Every row comes from one small tree of marks. The marks that hang from a mark follow it in brackets, in the order of their numbers. Every link used is in the known rows. Which tree was each row made from?
Each row is shifted at random along 6 fixed directions that mean nothing.
Known rows:
K_110(K_781(K_324 K_902) K_924): [ 0.41 -0.97  0.25 -0.03 -1.36 -0.76 -0.16 -0.41 -0.15 -1.04  0.13  0.74
  1.04 -1.81  1.27  0.00 -0.23 -0.59  0.01 -1.20  0.52  0.89  1.98 -0.37
  0.74 -3.75 -1.65 -0.66  0.59 -0.66  1.16 -1.37 -0.14 -0.52 -0.09 -1.40
 -0.49 -0.37  2.12 -1.16 -0.77  1.48  1.81 -0.46]
K_96(K_877(K_715(K_486(K_902(K_110))) K_781) K_924): [ 0.40 -0.07  0.81  0.37  0.84 -1.93  0.98 -0.66  0.15  0.49  1.55 -0.14
  0.06  3.07  0.68 -0.84 -1.01  0.01  3.01 -0.75 -0.18  1.31 -1.01 -1.64
 -0.10  2.85 -0.16 -0.74 -0.75  1.33 -0.11  0.58  1.36 -0.55  0.73  0.69
 -0.02 -0.82 -0.89 -0.37 -1.44 -2.14 -0.71  0.25]
K_902(K_110(K_924) K_324 K_877(K_96 K_781(K_486))): [ 0.71  0.72 -0.15  0.17 -0.77 -1.31  0.91 -0.23 -0.34  0.54  0.46  0.58
  0.27  1.40  0.79  0.70 -0.94  0.88  0.83  0.71  0.45  1.24  1.16 -1.17
 -0.02  2.55 -0.40 -0.44  0.32  1.23 -0.03  0.97  1.30 -0.42  1.61  0.50
 -0.65 -1.29 -0.20  2.18 -1.30  0.94 -0.70 -0.86]
K_924(K_486(K_877(K_96) K_902(K_110 K_324))): [ 0.30  0.87 -2.00  0.39  1.57 -2.01  0.09  0.18  0.93  1.46 -0.98  1.12
 -0.72 -1.00 -1.87  1.36  0.34  0.86 -0.53  0.34 -0.29 -1.30 -0.52 -1.25
  0.30  0.28  0.87 -2.55 -0.03 -1.33  1.66  1.39  0.84  0.42 -0.82  0.45
  0.55 -0.19 -0.53  0.38  0.75 -0.78  0.12 -0.95]
K_902(K_110(K_715) K_324): [ 0.39  1.20  0.10  1.11 -0.20 -1.48  1.22 -0.52 -0.36  0.95 -0.36 -0.02
 -1.85  1.15 -0.55 -0.45 -0.84  2.53  0.45  1.07  0.07  0.06  1.83 -0.05
 -0.84  2.36  0.18 -0.76  0.45  0.40 -0.48  1.60  1.59 -0.61  0.03  1.26
  1.38 -2.41 -2.07  1.40 -1.96 -0.50 -0.77  0.06]
K_877(K_924(K_486(K_781))): [-0.74 -1.76 -0.78 -0.20 -0.22 -2.70 -0.36 -1.14  1.10 -0.94 -0.65 -0.01
 -0.68 -0.52  1.31 -0.04 -0.96  0.91 -0.23  0.10  0.42 -0.66  1.47  0.01
 -0.57 -1.25  0.37  0.24  1.24  1.29  0.60 -0.69 -1.93 -0.82 -0.95 -1.11
  0.73 -0.37  2.27 -0.51 -1.65  1.09  1.18 -2.89]
K_924(K_486(K_877(K_96 K_715))): [ 0.81 -1.71  0.09  0.97 -1.95 -2.82 -0.86 -1.14 -0.11 -0.35  0.50  1.56
 -0.37 -1.38 -0.42  0.92 -0.24 -1.44 -2.00 -0.93 -0.55 -0.86  0.60  1.50
  0.52 -1.33 -1.01 -0.16  1.13 -1.27  1.00 -1.05 -2.41 -0.10 -2.32 -1.59
  0.39 -0.82  2.45 -1.46  1.12 -1.54  2.29 -2.47]
K_486(K_781(K_715) K_902(K_324 K_877(K_96))): [ 0.04 -0.88  0.78  0.87 -0.44 -0.07 -1.02  0.25 -2.10 -0.32  0.52 -0.67
  0.58 -0.58  0.82  0.45 -0.54 -0.08 -1.65 -1.03  0.14  0.63  0.29 -0.37
  1.26 -0.23 -0.48  0.01  2.85 -0.92  0.94 -0.14 -1.17  0.50 -1.29 -1.69
 -0.20 -0.65  2.92 -0.20  0.22 -1.36  1.24 -0.81]
K_902(K_110(K_324 K_715) K_877(K_96 K_924(K_486))): [-0.19  1.49 -4.44 -0.62  0.27 -2.70  1.10 -0.13  2.85  1.71 -2.97  1.41
 -1.20 -0.23 -1.49  1.38  0.43  1.51  0.45  0.81  0.36 -0.55  0.12 -2.57
  0.28  1.34 -0.16 -3.53  0.01 -1.37  1.69  1.60  2.01 -0.58  0.68  1.55
  1.45  0.10  0.08  2.11  0.59  0.25  0.00 -1.57]
K_877(K_96 K_781(K_324(K_924) K_715(K_110 K_486) K_902)): [ 0.05 -0.99  0.19 -1.19  0.86  2.99  1.00  0.46  1.63 -0.37 -1.30 -0.37
 -0.97 -1.02  1.09 -0.32 -0.28  1.67 -0.32  1.15  0.47 -0.58  1.02 -1.15
  0.49 -0.20 -2.26 -2.04  0.95  0.34 -0.40  0.12 -1.95  1.59  1.14  1.02
  0.90 -0.96  1.56 -2.10  1.08  2.87  0.42 -2.07]
K_324(K_924(K_486(K_781(K_715(K_110)) K_877 K_902))): [-0.03  0.60  0.21  0.15  3.14  2.11  0.56  0.65 -0.29 -0.61  1.03 -0.82
  0.23  0.91 -0.75 -1.67  0.38  1.00  0.64  0.11 -1.55 -0.98 -3.09 -0.09
 -0.06 -2.71  2.05 -1.23 -1.40  1.45  0.36  1.07 -1.06  0.76 -2.43  0.76
 -0.25 -0.27 -0.76 -1.07  0.04 -0.06 -0.42  1.00]
K_781(K_486 K_715 K_902): [ 1.12  0.02 -0.53 -0.54  1.93  6.05  0.18  0.03 -1.72  0.58  1.19 -0.31
  0.64  0.68  1.94 -1.87 -0.35 -0.87  2.34 -2.41  0.74  2.67  0.14 -2.68
  0.29  0.21  0.91 -0.39 -1.35  0.64 -0.19 -0.44  2.45  0.17  3.22 -0.34
 -2.79 -0.08 -0.70  1.20 -1.49 -0.03 -0.54  2.24]
K_96(K_924(K_486(K_781 K_877 K_902))): [-1.36 -0.71 -1.25 -0.12  1.89 -0.78  1.11 -1.25  1.67 -3.40  1.44  0.94
  0.48 -1.74  1.87  1.39  0.38 -0.06  0.78  2.21 -1.92 -1.22 -1.90 -0.36
  0.20 -2.52  0.39 -1.75 -1.23  4.30  1.14 -1.16 -3.48 -0.53 -4.65  0.10
 -1.73 -0.26  1.11 -0.94 -0.98  1.16  2.17 -3.05]
K_902(K_110 K_324 K_877(K_781(K_924))): [-0.27 -0.15  2.63  0.29 -1.21 -0.70 -0.59 -0.02 -2.64 -0.40  0.83 -1.34
 -0.84  2.91  2.44 -1.03 -2.21  2.70  1.31  0.83  0.84  1.73  2.91  0.32
 -2.20  2.82 -0.15  1.86  1.76  2.78 -1.77  0.13  1.80 -0.08  2.52 -0.47
 -0.22 -2.44 -1.50  1.11 -3.80  0.66 -1.12 -0.36]
K_924(K_486(K_877(K_96))): [ 1.07 -0.41  0.19  0.82 -0.06  0.39  0.09  0.02 -1.06 -0.04  1.99  1.52
 -0.20 -0.21 -0.02 -0.24 -0.36 -1.37 -0.09 -0.46 -0.82  0.07 -0.52  0.35
 -0.37 -0.65  0.36 -0.49 -0.99  0.95  0.36 -0.56 -0.18 -0.81 -1.73 -0.43
 -0.70 -1.45 -0.32 -0.03 -0.68 -1.38  0.69 -0.91]
K_781(K_715(K_110 K_486(K_877(K_96)) K_924)): [ 1.07 -0.95 -1.25  0.00  0.02  6.45 -0.34 -1.22 -0.61 -1.20  1.67 -0.96
  1.25  0.75  1.51 -0.99 -0.02 -2.23  2.05 -2.55 -0.76  1.59 -2.45 -1.16
  1.56 -0.65  0.87 -0.12 -1.93  0.84  0.48 -0.70  0.63  0.07  1.73 -0.48
 -2.47 -0.09  0.85 -0.74  0.57 -1.66  0.67  0.28]
K_781(K_324 K_486 K_715 K_902): [ 1.47  0.09 -1.10 -1.05  1.16  5.50  1.22 -1.55  0.26 -1.00  0.66  0.76
  0.66 -1.68  0.98  0.12  0.59 -1.07 -0.13 -0.52  0.19  0.47  1.01 -0.72
  1.08 -0.16 -1.37 -1.61 -0.99 -0.46 -0.02 -0.59 -0.54  1.12  1.11 -0.11
 -2.05  0.57  0.90  1.65  0.50  1.21  1.32  0.07]
K_715(K_110(K_781 K_924(K_486))): [ 0.06  0.20 -0.84 -0.63 -0.05 -1.07  0.83  0.31  1.32  0.31 -0.78  1.64
 -0.20  0.35  0.18 -0.96 -0.31  0.37  2.33 -0.06  0.12  0.79  0.19 -1.55
  0.14 -2.31  0.54 -2.53 -0.70  0.96  0.49 -0.20  2.91 -2.08 -0.46  0.89
 -0.29 -1.27 -0.13 -1.74 -1.34  0.22  0.28 -0.20]
K_715(K_110(K_324 K_781(K_924)) K_486(K_902)): [ 1.17 -0.47  2.66 -0.11 -2.38 -0.07 -1.28 -1.96  0.72 -1.00 -0.45 -1.56
 -0.46  1.11 -1.43 -1.66 -0.46  0.84 -1.27 -0.33  0.46 -1.33  0.77  2.76
 -1.40 -3.64 -1.56  0.92  0.93 -1.37 -0.21  0.40  0.70  0.07 -0.59 -0.79
  0.87 -0.07 -0.20 -0.83  0.38 -0.02  0.64 -0.41]
K_781(K_715 K_902(K_324) K_924(K_486(K_877))): [ 0.94  1.06  0.37 -1.68  1.25  3.90  1.44  0.16 -0.95 -1.25  1.33  1.66
  0.24 -0.12 -0.28 -1.20  0.24  0.49  1.22  1.00 -0.62  0.15 -0.06  0.03
 -0.59  0.70  0.16 -1.76 -1.75  1.00 -1.41  0.22  1.47  0.03 -1.31  1.27
 -1.44 -0.48 -2.92  1.96 -0.04  0.03  0.17  0.86]
K_902(K_110 K_324(K_924) K_877(K_96 K_715(K_486) K_781)): [ 0.57 -0.50 -0.92  1.16 -0.66 -3.41  0.54 -0.08 -0.17  1.19  0.10  0.98
  0.27  0.41  0.44  1.92 -0.52 -0.25  0.47  0.40  0.16  0.66  0.72 -0.86
  1.91  2.80 -1.99 -1.95  1.26 -0.27  0.72  0.61 -0.84  0.14  0.39  0.55
  0.27 -1.21  3.10  0.13  0.80 -0.85  1.10 -2.65]
K_110(K_324(K_924) K_715(K_486(K_781(K_902)))): [ 0.77 -0.15 -0.39  0.31  0.60  0.91  0.92  1.37 -1.29  0.26  1.14  0.97
  1.23 -0.46  0.22 -0.62  0.50 -1.80  1.54 -1.65  0.58  1.60 -0.99 -1.52
  2.17 -2.59 -1.37 -2.53 -0.36 -0.63  1.73 -0.42 -0.02 -0.80 -2.13  0.43
 -0.59 -0.21  2.15 -0.89  0.72 -1.00  1.45  0.54]
K_96(K_924(K_486(K_877(K_715 K_781(K_324)) K_902(K_110)))): [-1.28 -0.12 -1.91 -0.33  2.14 -2.13  0.21 -1.56  3.04 -0.62 -1.34 -1.59
 -0.69  0.00  0.03  1.31  0.07  2.56 -0.43  0.21 -0.65 -2.31  0.28 -1.00
 -0.65  1.05  0.85 -0.20 -0.63 -0.07  1.02  1.06 -1.76  1.86  1.88 -0.59
  0.68  1.23 -0.05  0.23 -0.24  1.84 -0.41 -1.40]
K_715(K_924(K_486(K_877(K_96) K_902))): [ 0.11 -0.69 -1.42  0.06  1.14  2.16 -0.39  0.89 -0.36 -0.25  1.26  1.09
  0.55 -0.58  1.17 -0.51 -0.19 -1.58  1.64 -1.28 -0.72  1.02 -1.84 -2.05
  0.51 -1.72  1.46 -1.22 -1.63  1.84  1.15 -0.74 -0.19 -1.06 -0.85 -0.39
 -1.91 -0.45 -0.24 -0.58 -0.53 -0.76  0.37 -0.04]
K_324(K_924(K_486(K_902(K_877(K_781))))): [ 0.24 -0.88  1.98  0.77  0.18 -1.81 -0.97  1.67 -2.89  0.95  1.38  0.59
  0.30  1.01  1.55 -1.27 -1.32 -0.61  1.13 -1.15  0.40  1.61  0.46 -0.25
 -0.44 -2.63 -0.01 -0.22  0.87  1.50  0.17 -0.89  1.07 -1.05 -0.54 -1.12
 -0.56 -1.67  1.25 -1.31 -2.14 -1.04  0.11  0.11]
K_924(K_486(K_781 K_877)): [ 0.57 -0.35  1.40  0.77  1.08  0.62 -0.31  0.66 -2.38 -0.06  2.44  0.06
  0.26  1.31  0.43 -1.40 -0.69 -0.53  0.73 -1.45 -0.44  0.62 -0.79  0.08
 -0.45 -1.16  1.74  0.44 -0.73  1.07  0.31 -0.31  0.70 -0.64 -1.36 -1.01
 -0.71 -1.14 -0.35 -0.64 -1.56 -1.87 -0.05  0.73]
K_902(K_324(K_924) K_877): [ 1.94  1.18  0.68  1.61  0.94 -0.28  0.79  0.93 -2.74  1.51  2.65  1.29
  0.12  0.89 -0.82 -0.66 -0.51 -0.75  0.71  0.02 -0.62  0.55  0.32  0.73
 -0.40  0.01  0.60 -1.90 -1.07  0.62 -0.11  0.89  2.43 -1.11 -1.57  0.71
  0.52 -2.24 -1.00  1.25 -1.18 -2.84 -0.11  1.37]
K_96(K_877(K_715) K_924(K_486(K_781(K_902(K_324))))): [ 0.27 -0.93 -0.11  0.11  0.07  0.11  1.04 -2.43  0.45 -1.41  1.79 -1.15
  0.24  0.79  0.30 -0.24 -0.34  0.30  0.77 -1.17  0.12 -0.94  0.83  0.53
  0.02  0.05  0.19  0.68 -0.47  0.07  0.50  0.31  0.10  0.67  0.32 -1.31
  0.34  1.21 -0.28  1.66 -0.09 -0.81  0.71 -0.60]
K_486(K_781 K_902(K_324)): [ 0.33  0.02 -0.89  0.76  2.27 -2.79 -0.92 -0.01  0.39  1.35 -1.13 -0.31
 -0.66 -1.21 -1.87  0.43  0.11  1.15 -1.74 -0.94  0.01 -1.79  0.31 -0.78
  0.47 -0.55  1.65 -1.75  1.21 -2.56  2.13  1.53 -0.27  0.50 -1.24 -0.69
  2.17 -0.05  1.44 -0.79  0.59 -1.45  0.52 -0.19]
K_877(K_96(K_924(K_486(K_781(K_715 K_902(K_324)))))): [-0.51 -0.31 -1.71 -1.59  1.86  1.62  1.64  1.55  0.49  0.33 -0.49  1.10
 -0.05 -0.37  0.48 -0.19 -0.09  0.69  0.95 -0.47  0.81  0.48  0.48 -2.91
  0.78  1.23  0.64 -2.37  0.46 -0.33  0.25  0.04  1.62 -0.53 -0.20  0.25
  0.18  0.37  0.27 -0.08 -0.37 -0.09  0.07 -0.31]
K_110(K_715(K_486(K_781 K_877)) K_924): [ 0.51  1.00  1.29  0.47  0.38 -0.05  1.28 -0.26 -0.28 -0.90  1.34 -0.75
 -0.55  1.22 -0.65 -1.78 -0.33  1.83  0.73  0.75 -1.39 -0.65 -1.56  0.23
 -0.78 -1.28  1.49 -0.01 -1.89  1.88 -0.02  1.46 -0.31 -0.64 -2.26  1.06
  0.89 -1.91 -2.36 -0.09 -0.01 -0.41 -0.80  1.00]
K_324(K_924(K_486(K_781(K_715(K_110) K_902)))): [ 1.10 -0.10 -0.46 -0.30  1.34  0.54  0.46 -0.73  0.67 -0.04 -0.89  0.12
 -0.25 -0.25 -2.16 -1.44  0.53  0.76 -0.88 -0.65 -0.50 -1.83 -0.87  1.16
  0.44 -3.57  0.77 -1.53 -0.22 -1.91  0.45  1.00 -0.06  1.07 -1.38  0.09
  1.58  0.60  0.77 -1.18  1.02 -0.05  0.92  0.09]
K_781(K_486 K_902(K_110 K_877(K_96(K_924)))): [ 1.32  0.16 -0.96 -0.06 -0.18  0.52 -0.24 -0.47 -0.89  1.47 -0.11  0.51
  0.26  1.24  0.22 -0.18 -0.56 -0.45  0.93 -1.58  0.91  1.37  0.49 -1.35
 -0.38 -1.51  0.40 -0.76  0.20 -0.97  0.66 -0.05  4.15  0.10  2.58 -1.04
 -0.19  0.22 -0.43 -0.04 -1.00 -1.23 -0.07  1.11]
K_902(K_110(K_781 K_924(K_486))): [ 0.59  0.13 -0.27  0.40 -1.55 -3.70 -0.02 -0.68 -0.11  1.05 -0.92  0.36
 -0.30  1.24 -0.71 -1.06 -0.77  0.93  0.84 -1.43  0.65  0.44  1.35  0.18
 -0.67 -2.48  0.83  0.21  0.03 -0.94  0.55  0.25  3.27 -1.39  1.24 -0.90
  0.72 -0.57 -0.10 -0.18 -1.95 -0.18 -0.07  0.20]
K_877(K_715(K_110 K_924) K_781(K_902)): [ 0.72 -1.01 -3.48  0.14  1.33 -0.77 -0.52 -3.35  4.18 -1.42 -1.67  0.43
  0.50 -1.70 -0.93  1.08  0.92 -0.43 -0.07 -0.80 -1.75 -1.88 -1.38 -0.80
  2.20  0.23  0.25 -2.04 -1.56 -1.65  1.90  1.03 -2.83  1.30  0.56  0.43
  0.14  1.29  2.44 -0.39  1.66  0.89  2.18 -2.32]
K_324(K_924(K_486(K_781 K_877(K_96 K_715) K_902(K_110)))): [-1.17 -0.52 -2.32  0.73  1.78 -4.85  0.28  0.58  1.92  0.06 -1.44  1.02
 -0.50 -1.51 -0.69  1.78  0.56  1.37 -0.94  1.45 -1.17 -1.79 -1.71 -1.17
  1.14 -1.60  0.23 -2.64  0.96  0.50  2.26  0.67 -4.66  1.02 -3.43  0.45
  1.09 -0.08  2.42 -2.17  1.52  1.24  1.47 -2.84]

Write each row's tree:
[ 0.32 -0.37  0.38  1.62 -0.11 -2.44 -0.82 -0.65 -0.70  0.75 -0.40 -1.60
 -0.02  0.19 -0.29 -0.20 -0.41  1.15 -1.28 -1.19  0.38 -0.72  1.53  1.13
 -0.41 -3.60 -0.45  0.72  1.21 -1.36  1.28  0.35 -0.76  0.86  0.94 -1.73
  1.35 -0.12  1.75 -0.63 -1.23  0.98  0.41 -0.12] => K_486(K_902(K_110(K_781(K_324(K_924)))))
[ 0.80  1.33  0.20 -0.62  1.46 -0.39  0.79  0.08  0.36 -0.30 -0.39  0.10
  0.29  0.08 -1.31 -0.54  0.20  1.98 -0.47  0.01 -0.94 -0.63 -0.38 -0.50
 -0.29  0.62  0.31 -1.04 -1.06 -1.43  0.08  1.47  0.13  1.50  0.53  0.74
  0.90 -0.35 -1.30  0.38 -0.03  1.35 -0.58  1.10] => K_486(K_877(K_781(K_324 K_715 K_902(K_110(K_924)))))
[ 2.23 -0.46  1.58  0.19 -1.46  2.42  0.96 -2.13  0.07 -1.49  3.30  0.66
  1.43  2.78  0.24 -0.99 -0.33 -2.77  1.50 -1.44 -0.38  1.25 -0.96  1.22
  1.04  1.87 -1.90 -0.14 -1.30  0.46 -0.30 -0.10 -0.63 -0.54 -0.74  0.48
 -1.51 -0.25  0.54  1.41  0.18 -1.63  0.84 -0.21] => K_96(K_877(K_715(K_110(K_324) K_924) K_781(K_486)))
[ 0.31  0.13 -0.36 -1.09  1.07  2.42  0.62 -0.34  0.73 -0.79 -0.32  0.10
 -0.13 -0.29 -0.02 -0.86  0.11  1.22  0.33 -0.58 -0.46 -0.85  0.19 -0.63
  0.24 -1.08  0.29 -0.73 -1.57 -0.59  0.32  0.62 -0.04  0.70  0.88  0.05
  0.32  0.08 -1.00  0.57  0.58  1.24 -0.08  0.19] => K_110(K_715(K_924(K_486(K_877(K_781(K_324 K_902))))))
[ 0.17  0.85 -0.48  0.24  0.43 -1.50  0.73  1.01  0.72  0.52  0.05  0.50
 -0.39  0.15 -0.09 -0.77 -0.27  0.99  1.04  0.05 -0.02  0.49  0.53 -1.56
 -0.83 -0.80  0.36 -1.82 -0.99  0.76  0.91  0.51  1.73 -1.71 -0.57  0.85
  0.40 -1.52 -0.71  0.10 -1.48  0.67 -0.32  0.30] => K_110(K_324 K_781 K_924)
[ 1.29  0.62 -0.05  1.41 -1.69 -5.16 -0.78 -0.93  0.29  0.72 -0.97  0.62
 -0.75 -0.39 -2.29  0.11 -0.44  0.90 -1.95  0.27 -0.87 -1.14 -0.17  1.19
 -0.92 -2.41  0.34 -0.55  0.76 -1.31  1.04  1.32  0.40 -0.07 -1.52 -0.46
  2.04 -1.13 -0.46 -0.24 -0.10 -0.93  0.43 -0.16] => K_486(K_902(K_110(K_924) K_877(K_96)))
[ 0.50 -0.06 -0.21  0.35  1.46 -2.45 -0.01 -0.62  1.14  0.14 -0.59  0.70
 -1.05 -0.88 -1.74 -0.40  0.01  0.91 -1.44  0.41 -0.72 -2.14 -0.39  0.49
 -0.34 -1.75  1.12 -1.35  0.00 -0.53  0.89  1.00 -1.11 -0.13 -2.79 -0.15
  1.33 -0.30  0.27 -0.47  0.02 -0.55  0.73 -0.99] => K_924(K_486(K_781 K_902))
[-0.05  1.17 -1.63  0.57  2.84 -0.09 -0.38  0.07 -0.60  0.87 -0.93 -0.93
  0.05  0.74 -0.25 -0.20  0.10  1.50  0.60 -0.69 -0.74  0.48 -1.78 -2.39
  0.74  0.48  2.06 -1.73  0.21 -0.49  1.24  1.48  1.34  1.05  0.76  0.09
 -0.18 -0.14  0.49  0.12 -0.57 -1.17 -0.21  1.16] => K_486(K_781(K_715) K_902(K_110 K_877))
[ 1.77 -0.84 -0.65  0.87 -0.49 -0.50  0.61 -2.71  1.42 -1.36  1.22  0.49
  0.40  0.07 -1.21 -0.24  0.11 -1.30 -0.57 -0.50 -1.56 -1.35 -1.19  1.58
  1.46  0.48  0.09 -0.42 -1.64 -0.45  0.25  0.81 -2.72 -0.40 -2.25  0.09
  0.31  0.05  1.48  0.55  1.37 -1.83  1.77 -1.31] => K_877(K_715(K_486(K_781) K_924))
[-0.18 -0.32 -2.35 -0.75  0.94 -1.47  0.82 -2.28  3.25 -0.52 -1.64 -0.06
 -0.77 -0.39 -0.14  1.08  0.16  1.42  0.27  0.16 -0.25 -1.67  0.52 -0.97
  0.81  1.43 -0.48 -1.80 -0.28 -0.62  1.18  0.95 -1.79  1.48  1.60  0.11
  0.97  1.01  1.00  0.70  1.20  1.08  0.78 -2.11] => K_96(K_877(K_715(K_924(K_486(K_902(K_110)))) K_781(K_324)))
[ 0.29 -0.26 -0.09 -0.84  1.17  0.27  0.19  0.33 -0.17 -0.37 -0.25  0.40
 -0.68 -0.42 -0.07 -0.45 -0.19  0.98 -1.03 -0.02  0.22 -0.75  1.57 -0.09
 -0.66  0.25  0.54 -1.13  0.76 -0.30  0.28 -0.09 -1.23  0.36 -0.57 -0.51
  1.57 -0.51  0.56 -0.95 -0.48  0.19  0.60 -0.09] => K_486(K_781(K_324 K_924))
[-1.23 -1.86 -1.83  0.22  1.86 -2.15 -1.96  0.05  1.70  0.30 -1.26 -1.40
  0.01 -0.50  1.51  0.45 -0.68  1.49  0.15 -1.54 -0.21 -0.11 -0.10 -3.42
  0.06  1.54  0.92  0.51  0.61 -0.22  1.91  0.48 -3.12  1.37  2.68 -0.97
  0.54  0.26  1.85 -0.81 -0.19  2.21 -0.23 -1.90] => K_486(K_877(K_96 K_715 K_781(K_902) K_924))
[ 0.71  0.76 -0.03 -0.65 -0.31 -0.40 -0.79 -1.84  0.93  0.05 -1.53 -0.43
 -0.29  0.59 -1.93 -0.41  0.09  1.68 -0.48  0.21  0.03 -1.83  0.75  1.22
 -0.58 -2.71  0.43 -1.03  0.47 -1.78  0.35  1.38  3.07  0.41  0.56 -0.42
  0.79  0.59 -0.73  0.73  0.79 -0.50  0.35 -0.06] => K_715(K_110(K_781(K_924(K_486(K_902(K_324 K_877))))))
[-0.17  0.73 -0.95  1.37  0.17 -2.38  0.69 -2.37  1.80 -0.93 -1.17 -0.39
 -1.80 -0.64 -0.41  0.27 -0.13  2.55 -0.53  2.18 -1.38 -1.45  0.06  0.44
 -0.73 -0.28 -0.10 -0.65 -0.16  1.56  0.42  1.36 -2.14  0.31 -1.51  1.09
  0.73 -1.55 -1.10  0.98 -1.28  1.43  0.51 -1.63] => K_486(K_902(K_110(K_715)))
[ 1.43  0.69  1.56  0.58  2.78  3.02  0.56  0.37 -0.90  0.22  1.96 -1.98
 -0.24  0.66 -1.33 -1.82 -0.03  1.59 -0.60 -0.15 -0.77 -1.92 -0.84  0.85
 -1.15 -2.42  1.23  0.00 -2.24  0.01  0.12  1.85 -0.51  1.88 -0.03  0.05
  1.41 -0.28 -2.16  0.11  0.87  0.27 -1.13  1.85] => K_715(K_486(K_781(K_324(K_924) K_902) K_877))
[-0.46 -0.27  0.06 -0.02  1.25 -1.91  0.36 -1.18  3.14 -1.54 -0.54 -0.72
 -0.91 -0.10 -0.89  0.49 -0.15  2.63 -1.80  2.15 -1.47 -2.84 -0.11  0.72
 -0.56  0.96 -0.09 -1.08  0.52  0.35  0.19  1.49 -4.47  1.28 -2.64  0.95
  2.33 -0.74  0.44 -1.23  0.83  1.43  0.36 -1.86] => K_486(K_781(K_324) K_877(K_715(K_110) K_924))
[ 1.43 -0.51 -0.98 -1.18 -0.09  3.15 -0.14 -2.71  0.52 -1.39 -0.63 -0.21
 -0.13 -1.24 -0.15 -0.90  0.35 -0.05 -0.12 -0.73 -0.18 -0.67  0.42  0.61
 -0.04 -1.42 -0.29 -0.45 -0.99 -0.89 -0.17 -0.22  0.12  1.10  1.40 -0.50
 -0.47  0.74  0.22  0.70  1.04  0.27  1.57 -0.47] => K_781(K_715(K_486) K_902 K_924)
[ 0.38 -0.69  0.25  0.66  0.42 -0.81 -0.32 -0.97  1.35  0.24  0.59 -1.07
 -0.60  1.03  0.36 -1.44 -1.17  0.63  1.01 -0.28 -0.31  0.08  0.02 -0.87
 -0.95  1.50  0.34  0.57 -0.91  1.40 -0.55  1.05 -1.31 -0.71  0.34  0.41
 -0.12 -0.73 -1.07  0.99 -1.12 -0.17 -0.92 -0.03] => K_877(K_715(K_486(K_902)) K_924)
[ 0.79  0.00  0.25  0.47  1.94 -0.05  0.89 -0.40 -1.06  0.29  2.69  0.13
  0.08  2.38  0.92 -1.17 -0.82 -0.65  2.47 -1.46 -0.56  0.92 -0.57 -1.19
 -0.98  1.92  1.49 -0.46 -1.73  1.71  0.39 -0.02  2.11 -0.96  0.89 -0.07
  0.48 -1.25 -0.96  0.25 -2.63 -2.24 -0.58  0.47] => K_96(K_877(K_781) K_924)
[ 0.90  1.32 -0.87 -0.77 -0.48  0.74  1.50 -1.53  1.55  0.12 -1.73 -0.35
 -1.02 -0.27 -0.84 -0.66  0.04  2.54 -0.23  0.39  0.66 -0.63  2.00 -0.30
 -0.74 -1.56 -0.37 -0.64 -0.57 -0.94  0.13  1.39  0.99  0.93  2.03  0.52
  1.02  0.02 -2.17  1.53 -0.02  2.58 -0.65  1.24] => K_781(K_324 K_486 K_902(K_110(K_715 K_924)))
[ 0.51 -0.68  0.49 -1.09 -0.19  0.50 -1.12 -1.33  0.05  0.33 -1.27 -0.79
  0.06  1.80  1.03 -0.83 -1.03  0.95  0.15 -1.02  0.80  0.70  0.94 -0.47
 -0.25 -0.01 -0.07  0.03  1.82 -0.79 -0.26  0.09  1.55  0.40  2.50 -0.68
  0.35 -0.43  2.16 -0.62 -0.61  0.02 -0.02 -0.65] => K_902(K_877(K_781(K_486 K_715(K_110)) K_924))
[ 0.95  1.31 -0.27 -1.62  0.48 -0.41  1.06 -0.79  1.40  1.09 -2.36  0.80
 -1.51  0.89 -1.44 -0.29 -0.08  2.99 -0.95  1.56  0.88 -1.38  2.65  0.32
 -1.48 -0.03 -0.41 -1.84  0.69 -1.45 -0.50  1.17  1.74  0.62  1.49  0.70
  2.13 -0.39 -1.05  0.24  0.06  1.63 -0.31 -0.12] => K_902(K_110(K_781(K_324 K_486 K_924)))
[ 0.32 -0.18  0.33  0.57  0.23  2.03  0.64  0.43  0.05  0.13  1.08 -0.64
  0.08  1.10  1.32 -0.92 -0.39 -0.21  2.36 -0.07  0.50  1.15 -0.04 -0.83
  0.15 -2.14 -1.20 -1.72 -0.75  1.93  0.46 -0.31  1.49 -1.07  0.17  0.89
 -0.98 -1.44  0.85 -1.23 -0.99  0.38  0.30 -0.58] => K_715(K_110(K_324(K_924) K_781) K_486)
[ 1.21  0.17  1.90 -0.55 -0.52  2.04  0.85 -1.92 -0.47 -1.33  1.79 -0.75
  1.15  1.64  0.41 -1.15 -0.41 -0.25  1.03 -0.90  0.12  0.74 -0.29  0.48
  0.39  0.17 -0.71  0.28  0.00  0.48 -0.19  0.47  0.37  0.32  0.22  0.03
 -1.04 -0.21 -0.07  1.32 -0.13 -0.08 -0.09  0.47] => K_96(K_877(K_781(K_486(K_902(K_324)) K_715(K_110(K_924)))))
[-0.10 -0.10 -0.10  0.65 -0.32 -2.75 -0.53 -0.25 -0.03  0.93 -0.83 -0.08
 -0.64  0.44  0.14  1.00 -0.95  1.44 -0.41  0.34  0.50 -0.11  1.22 -0.77
 -0.01  1.55 -0.47 -0.30  1.68 -0.23  0.51  1.00  0.86  0.34  1.21 -0.51
  0.06 -0.71  0.62  1.25 -0.97  0.19 -0.17 -1.97] => K_924(K_486(K_902(K_110 K_324 K_877(K_96 K_781))))
